Each row is followed by roughly how far along a hidden order it lies, from 0 to 30. A new part has a new order.
[-1.34  2.14 -0.34  1.39 -0.70  0.59 -0.23 -1.29  0.98 -2.92  0.39  0.12
  0.15 -0.05 -0.41 -2.84 -0.37  1.18  2.81  0.58 -0.63 -0.76  0.67  0.11
  1.28] : 12
[-0.93  0.38 -0.50  0.47  0.13  0.46  0.06 -0.30  0.43 -1.84 -0.02  0.32
  0.27  0.19 -0.01 -1.05 -0.10  0.36  3.42 -0.16 -0.34 -0.73  0.92  0.14
  0.06] : 7
[ 0.18 -1.77 -0.37 -4.15 -0.26 -0.73  0.21  2.58 -2.62  1.62 -0.59 -0.58
  0.45  0.29 -0.26  2.44  0.22 -0.41 -1.65 -1.39  0.55  0.08 -0.39  0.75
 -1.42] : 18
[-0.43  0.57  0.11  1.84  0.46  0.05 -0.07 -1.58  1.06 -0.39  0.91  0.00
  0.11  0.10 -0.06 -1.67  0.22  1.28 -2.44  0.29 -0.94 -0.62 -0.03 -0.16
  0.78] : 22
[-0.67  0.65 -0.45  0.78  0.27  0.39  0.14 -0.59  0.42 -1.30  0.21  0.40
  0.44  0.34  0.31 -1.47 -0.01  0.65  0.28 -0.29 -0.68 -1.09  0.83  0.26
  0.06] : 15
[ 0.08 -1.20 -0.69 -0.16  0.76 -0.01  0.56  1.00 -0.85 -0.29 -0.63  0.63
  0.56  0.68  0.51  0.82  0.48 -0.54  3.96 -1.06  0.17 -1.29  0.99  0.79
 -1.33] : 11
[-0.83  0.44 -0.51 -1.34 -0.42 -0.14  0.13  1.01 -0.41 -2.10 -0.31  0.12
  0.43  0.41  0.00 -0.65  0.04  0.05 -0.51 -0.56 -0.48 -0.77  0.57  0.79
 -0.41] : 29
[ 0.27 -0.97 -0.37 -2.31  0.19 -0.41  0.27  1.48 -1.58  0.85 -0.49 -0.57
  0.37  0.24 -0.24  1.09  0.13 -0.08  4.51 -1.20  0.62 -0.19  0.04  0.11
 -1.01] : 20
[-0.75 -0.85 -1.25 -5.23 -1.58 -0.36  0.19  3.89 -3.47 -0.47 -0.89 -1.63
  0.67  0.30 -1.40  1.19 -0.31 -0.10 -0.92 -2.28  1.65 -0.29  0.46 -0.24
 -0.88] : 27
[ 0.11 -1.03 -0.08 -0.80  0.19 -0.60  0.11  0.56 -0.83  0.80  0.14  0.02
  0.22  0.24  0.09  0.71  0.21 -0.06 -1.53 -0.18 -0.13 -0.24 -0.33  0.79
 -0.80] : 8
[ 0.02 -0.72  0.17 -1.63  0.06 -0.61  0.00  0.78 -0.33  1.47 -0.16 -0.23
  0.07  0.10  0.28  1.06  0.32 -0.67  0.28  0.11 -0.55  0.07 -0.75  1.53
 -0.78] : 1
[-0.03 -0.20 -0.10 -1.12 -0.10 -0.38  0.00  0.76 -0.90  0.49  0.30 -0.57
  0.24  0.13 -0.37 -0.06  0.06  0.33 -1.20 -0.22 -0.12 -0.25 -0.65  0.59
 -0.38] : 23
[-1.05  1.14 -0.50  0.28 -0.51  0.44 -0.09 -0.76 -0.32 -2.23  0.48 -1.02
  0.33  0.07 -0.93 -2.40 -0.32  1.74 -1.78 -0.46  0.07 -0.66  0.66 -1.12
  1.20] : 2
[-0.31 -0.97 -0.51 -1.99  0.01 -0.17  0.19  1.40 -2.03 -0.28 -0.09 -1.14
  0.51  0.33 -0.90  0.14 -0.03  0.58  1.59 -1.58  1.04 -0.61  0.28 -0.85
 -0.48] : 26
[-0.87  1.45 -0.40 -0.91 -1.01  0.06 -0.13  0.02  0.35 -1.61 -0.01  0.26
  0.20  0.04 -0.09 -1.56 -0.26  0.37  0.03  0.01 -0.48 -0.50  0.34  0.86
 -0.02] : 10
[-3.32  4.60 -1.77 -5.33 -4.65  0.96 -0.54  2.05 -1.95 -5.95 -0.81 -1.55
  0.41 -0.21 -2.57 -3.81 -1.73  1.98 -2.30 -0.90  1.39 -0.25  1.72 -0.33
  1.34] : 0
[-0.36  0.82  0.57  3.68  0.88  0.14 -0.11 -2.46  3.18 -0.53  0.46  1.82
 -0.30 -0.01  1.30 -0.81  0.34 -0.32  3.18  1.80 -2.20 -0.35 -0.22  1.91
 -0.02] : 30
[ 0.36 -1.36  0.00 -0.05  0.53 -0.15  0.16  0.42 -0.21  0.84 -0.03  0.12
  0.02  0.19  0.41  1.23  0.25 -0.42 -0.67 -0.19 -0.18  0.17 -0.04  0.32
 -0.69] : 6
[-3.28  4.43 -1.35 -0.55 -2.26  1.19 -0.32 -0.59  0.27 -6.36  0.49 -0.76
  0.71  0.01 -1.85 -5.70 -1.14  2.80  3.05 -0.30 -0.03 -1.50  1.63 -0.73
  1.93] : 5
[-0.08  0.55  0.19 -0.37 -0.41 -0.38 -0.20 -0.10  0.18  0.15  0.43 -0.24
  0.08 -0.08 -0.05 -0.68 -0.07  0.54  4.49  0.17 -0.19  0.04 -0.48  0.17
  0.49] : 15
[-0.88  0.88  0.08  0.44 -0.34  0.02 -0.17 -0.28  0.76 -0.40  0.01  0.61
 -0.10 -0.04  0.50 -0.72  0.03 -0.23  1.19  0.68 -1.08 -0.04 -0.23  1.18
  0.05] : 27
